Here is a tiny trained network, its code and every weight. The questions are about switching its units off for an input and a class, where a switched-off unit gives its printed mean instead of its output.

import numpy as np


def w(rows, s, z=0):
    codes = np.array(rows[::2]) - 128.0
    scale = np.full(codes.shape[1], s)
    scale[-1] = z or s
    return codes * scale


def norm(h):
    return h / np.sqrt((h * h).mean(-1, keepdims=True) + 1e-5)


def f(y):
    return y / 2 * (1 + np.tanh(0.7978845608 * (y + 0.044715 * y**3)))


def log_softmax(a):
    a = a - a.max(-1, keepdims=True)
    return a - np.log(np.exp(a).sum(-1, keepdims=True))


def net(x, mask):
    res = np.array(x, float).reshape(1, 7) / 4 @ E
    u = 0
    for l in range(4):
        y = f(norm(res) @ A[l][:, :-1].T + A[l][:, -1])
        res = res + np.where(mask[u : u + 16], y, B[l][:, -1]) @ B[l][:, :-1]
        u += 16
    return log_softmax(norm(res)[-1] @ U[:, :-1].T + U[:, -1])


A, B = {}, {}
E = w([
[114,112,151,71,122,204,180,130],'x0',
[83,148,34,149,129,138,171,207],'x1',
[208,124,123,141,190,158,125,160],'x2',
[179,121,24,122,98,161,122,40],'x3',
[126,129,126,127,128,127,125,128],'x4',
[128,128,128,123,129,129,125,128],'x5',
[125,5,131,221,122,129,181,121],'x6',
],0.0028)
A[0] = w([
[162,96,107,92,156,97,148,148,82],'L0N0',
[232,133,127,144,212,162,124,172,24],'L0N1',
[250,104,111,113,212,123,148,183,37],'L0N2',
[14,105,108,83,69,58,141,74,118],'L0N3',
[106,79,163,29,94,214,194,142,90],'L0N4',
[223,131,127,133,221,150,154,153,67],'L0N5',
[77,196,37,202,92,149,184,220,250],'L0N6',
[154,2,137,211,84,135,136,169,138],'L0N7',
[145,190,109,44,148,118,54,155,114],'L0N8',
[22,102,126,78,35,64,128,91,123],'L0N9',
[185,175,241,157,91,118,118,38,155],'L0N10',
[115,107,87,173,141,136,107,154,152],'L0N11',
[89,212,108,44,178,129,56,132,155],'L0N12',
[50,174,150,131,20,62,187,76,73],'L0N13',
[210,132,116,162,153,138,136,172,111],'L0N14',
[156,119,36,126,134,166,114,28,86],'L0N15',
],0.0036,0.0016)
B[0] = w([
[88,167,153,189,112,146,94,98,120],'L0N0',
[33,141,160,169,84,199,77,97,146],'L0N1',
[21,149,175,192,73,217,50,82,152],'L0N2',
[161,161,182,202,156,253,81,127,179],'L0N3',
[232,139,131,146,235,151,147,137,166],'L0N4',
[75,142,169,178,97,204,81,96,150],'L0N5',
[108,39,160,28,170,126,67,40,253],'L0N6',
[85,176,181,111,141,90,192,10,214],'L0N7',
[71,151,169,177,122,117,241,7,173],'L0N8',
[151,142,161,190,178,224,91,127,184],'L0N9',
[75,38,78,42,216,133,86,139,176],'L0N10',
[119,122,146,102,122,119,130,80,153],'L0N11',
[90,105,165,170,101,115,207,38,195],'L0N12',
[174,129,128,205,185,225,38,129,164],'L0N13',
[56,117,158,125,109,141,81,80,146],'L0N14',
[162,100,213,114,32,127,154,192,175],'L0N15',
],0.003,0.0028)
A[1] = w([
[130,60,95,185,119,136,186,176,14],'L1N0',
[142,150,101,189,94,36,65,142,34],'L1N1',
[122,143,124,173,110,3,61,101,130],'L1N2',
[115,129,203,103,119,147,165,48,247],'L1N3',
[77,132,191,132,189,114,139,207,112],'L1N4',
[203,67,159,136,157,130,102,135,89],'L1N5',
[167,112,51,122,125,154,110,83,28],'L1N6',
[145,173,117,38,146,141,34,159,65],'L1N7',
[108,139,125,167,98,107,77,75,125],'L1N8',
[140,99,155,66,140,174,146,125,116],'L1N9',
[83,175,58,173,113,140,171,173,103],'L1N10',
[146,126,92,160,113,97,102,155,57],'L1N11',
[63,146,31,141,127,148,164,198,54],'L1N12',
[102,169,50,176,135,135,179,192,71],'L1N13',
[117,155,99,195,109,33,50,124,72],'L1N14',
[49,146,39,139,122,152,164,176,72],'L1N15',
],0.0039,0.0014)
B[1] = w([
[104,187,201,145,132,109,128,40,121],'L1N0',
[180,125,183,79,194,211,198,159,117],'L1N1',
[123,100,99,84,172,208,189,161,159],'L1N2',
[77,105,31,164,175,121,110,191,253],'L1N3',
[211,98,92,136,4,134,112,121,159],'L1N4',
[59,140,88,92,124,92,123,93,142],'L1N5',
[131,114,197,140,93,94,117,193,138],'L1N6',
[98,97,137,178,135,104,164,74,126],'L1N7',
[114,108,117,123,138,177,146,187,165],'L1N8',
[152,116,71,129,189,128,119,161,163],'L1N9',
[130,84,178,96,141,134,102,82,109],'L1N10',
[164,150,179,106,126,158,178,112,100],'L1N11',
[164,76,221,64,150,139,62,57,108],'L1N12',
[110,94,226,79,116,163,78,49,100],'L1N13',
[186,109,135,62,197,246,201,152,138],'L1N14',
[176,70,194,72,161,116,52,91,118],'L1N15',
],0.0033,0.0035)
A[2] = w([
[139,89,57,150,144,98,111,209,185],'L2N0',
[124,115,75,150,97,98,83,180,150],'L2N1',
[230,124,95,109,43,126,149,92,109],'L2N2',
[64,126,154,142,119,109,98,143,124],'L2N3',
[155,215,142,78,109,138,102,142,57],'L2N4',
[122,230,145,73,95,115,104,130,10],'L2N5',
[120,146,205,127,129,55,149,247,100],'L2N6',
[156,63,168,32,185,35,33,82,41],'L2N7',
[147,231,147,70,113,123,131,111,50],'L2N8',
[102,144,136,154,162,81,138,166,111],'L2N9',
[102,131,196,134,102,49,141,246,114],'L2N10',
[228,129,94,106,181,164,189,214,85],'L2N11',
[252,139,29,142,27,137,130,45,125],'L2N12',
[90,145,220,144,141,85,143,202,83],'L2N13',
[141,127,150,141,138,146,114,103,88],'L2N14',
[126,167,198,141,131,139,119,142,110],'L2N15',
],0.0035,0.0012)
B[2] = w([
[99,214,91,106,96,61,149,124,244],'L2N0',
[69,169,71,113,121,120,155,149,158],'L2N1',
[76,91,162,141,35,136,136,194,107],'L2N2',
[172,149,43,112,110,165,129,125,176],'L2N3',
[58,46,249,205,125,140,187,71,69],'L2N4',
[104,71,177,195,104,97,164,58,70],'L2N5',
[149,84,98,111,20,202,162,147,99],'L2N6',
[131,80,69,17,138,143,113,79,120],'L2N7',
[85,76,222,212,137,74,191,101,77],'L2N8',
[142,126,76,108,80,130,139,101,139],'L2N9',
[154,128,76,111,12,175,139,115,104],'L2N10',
[124,163,101,149,154,95,219,190,168],'L2N11',
[95,93,194,89,22,163,139,253,238],'L2N12',
[154,52,98,110,2,199,117,109,119],'L2N13',
[97,123,165,127,143,138,128,143,116],'L2N14',
[146,90,133,174,76,165,135,96,86],'L2N15',
],0.0028,0.0011)
A[3] = w([
[90,150,137,96,145,127,156,156,174],'L3N0',
[162,169,59,146,185,128,164,126,155],'L3N1',
[121,233,178,98,116,96,125,88,88],'L3N2',
[120,131,193,180,112,84,196,60,92],'L3N3',
[119,199,175,78,112,149,137,113,137],'L3N4',
[91,121,138,107,127,121,129,128,83],'L3N5',
[155,139,141,100,175,182,220,123,103],'L3N6',
[93,99,133,79,149,128,94,97,108],'L3N7',
[98,134,126,133,115,110,164,107,148],'L3N8',
[109,151,180,189,149,209,27,117,51],'L3N9',
[69,142,98,165,89,54,209,72,146],'L3N10',
[154,61,118,187,136,83,147,108,109],'L3N11',
[112,162,146,166,254,77,126,64,61],'L3N12',
[94,133,26,95,109,149,179,143,250],'L3N13',
[132,236,131,69,108,137,106,113,113],'L3N14',
[128,197,162,101,107,150,136,89,111],'L3N15',
],0.0043,0.0019)
B[3] = w([
[169,123,110,158,136,74,121,147,158],'L3N0',
[120,171,174,148,117,69,127,164,184],'L3N1',
[101,29,129,168,134,118,179,104,113],'L3N2',
[95,75,142,153,158,106,137,105,120],'L3N3',
[141,42,96,179,142,115,147,146,126],'L3N4',
[156,126,90,134,133,121,123,137,125],'L3N5',
[150,117,150,168,182,108,132,174,153],'L3N6',
[155,149,106,104,144,100,120,138,151],'L3N7',
[135,128,146,142,130,99,93,130,142],'L3N8',
[140,155,97,206,154,181,77,168,172],'L3N9',
[104,141,162,169,125,67,73,109,169],'L3N10',
[83,156,155,120,135,125,147,109,141],'L3N11',
[135,101,134,124,4,117,133,156,194],'L3N12',
[154,170,164,159,106,62,111,154,254],'L3N13',
[96,40,130,171,123,114,135,100,129],'L3N14',
[125,53,116,162,140,134,134,143,119],'L3N15',
],0.004,0.0037)
U = w([
[79,77,161,186,123,79,160,53,142],'0',
[158,98,126,97,12,164,138,162,124],'1',
[123,135,110,174,160,228,75,121,112],'2',
[148,96,92,24,180,110,86,82,118],'3',
[130,151,109,136,133,99,110,154,185],'4',
[134,156,109,142,129,100,112,156,173],'5',
[180,142,151,125,182,131,192,170,98],'6',
[157,186,147,109,121,143,148,66,2],'7',
],0.011,0.0073)

Each question gives the input, the list of numbers given to net, and the class t.
The units are the neurons (one row each of A and B). Each row of codes is followed by its name. A weight is (code - 128) times the scale printed after its matrix; where a second scale follows, it is the last column's (A, B and U).
mask holds one flag per neuron, layer by layer. A switched-off neuron (its flag False) gives its mean, the last column of its row in B, instead of its output. The means were averaged over made-up inputs and are rounded, as every weight is.
A unit's drop is (log p(t) with every unit on - log p(t) with that unit switched off) / (log p(t) with every unit on - log p(t) with every unit switched off).
The circuit of an input: a set's keep is (log p(t) with only the set's units on - log p(t) with every unit switched off) / (log p(t) with every unit on - log p(t) with every unit switched off). Starting from the 12 units with the biggest drops (on a tie, the unit counted first), units are removed one at a time, each time the one whose removal leaves the highest keep (on an exact tie, the one counted first), for as long as the keep stays at least 0.8.
circuit, biggest first: the units of the circuit, biggest drop first
most important unit: the unit with the biggest drop
k most important neurons: the k neurons with the biggest drops, biggest first
top k neurons in layer l: the k neurons of layer l with the biggest drops, biggest first
input [-3,-1,1,8,-2,5,4], class 1: most important unit	L2N12
input [2,-5,-6,4,-4,5,-6], class 0: circuit, biggest first	(L3N2; L3N14)
input [8,7,2,3,5,1,8], class 0: 2 most important neurons	(L0N7; L1N0)
input [8,-7,-4,1,0,-5,-2], class 6: circuit, biggest first	(L0N6; L0N4; L3N6)
input [2,4,-8,-7,-6,-3,3], class 2: circuit, biggest first	(L0N13; L0N3; L0N9; L3N9)
input [7,2,6,-7,-8,1,8], class 0: circuit, biggest first	(L0N7; L1N0; L1N14; L1N2)
input [6,-3,7,-4,0,-3,8], class 0: circuit, biggest first	(L0N7; L1N14; L3N3)
input [-1,-3,-7,1,-7,-5,-6], class 2: circuit, biggest first	(L0N13; L0N9; L3N9)
input [-5,-3,-7,3,-4,0,1], class 2: 3 most important neurons	(L0N3; L0N13; L0N9)
input [3,4,-6,3,-6,-3,3], class 2: circuit, biggest first	(L0N3; L0N13)
input [-7,-3,-3,-8,0,-4,5], class 1: 3 most important neurons	(L2N13; L2N6; L2N10)
input [-5,-6,-6,5,-2,-4,-3], class 2: 2 most important neurons	(L0N3; L0N13)
input [8,-7,5,3,8,-4,-3], class 5: 2 most important neurons	(L0N6; L1N3)
input [1,-6,6,6,2,-4,0], class 1: circuit, biggest first	(L2N12)
input [-7,6,4,-4,5,6,-3], class 6: 4 most important neurons	(L1N14; L0N10; L1N2; L1N1)
input [6,8,-3,4,-6,-8,-3], class 3: 2 most important neurons	(L1N12; L1N15)
input [4,-6,5,-1,3,-7,3], class 4: 2 most important neurons	(L0N6; L1N3)
input [6,-1,-2,-4,-8,4,6], class 5: 2 most important neurons	(L0N12; L0N8)
input [5,-8,5,6,3,7,5], class 3: 2 most important neurons	(L0N10; L1N4)
input [-4,0,1,2,-5,-3,-6], class 0: most important unit	L0N8
input [-3,-8,-3,-7,-7,8,-8], class 0: 3 most important neurons	(L0N6; L0N8; L2N8)
input [-3,8,6,8,2,6,-5], class 1: 3 most important neurons	(L2N12; L0N15; L0N10)
input [-7,-8,-5,-8,-7,7,5], class 1: 2 most important neurons	(L0N6; L2N6)
input [0,-6,2,-7,6,-2,6], class 1: 3 most important neurons	(L0N6; L0N8; L0N12)
input [6,-3,8,-1,-4,0,2], class 2: top 3 neurons in layer 0	(L0N2; L0N5; L0N1)
input [-1,-1,0,7,7,-6,5], class 1: top 3 neurons in layer 0	(L0N8; L0N15; L0N12)
input [3,-8,-3,-4,-7,6,6], class 3: most important unit	L0N10
input [7,8,-3,-7,0,0,-4], class 3: top 3 neurons in layer 0	(L0N15; L0N6; L0N7)
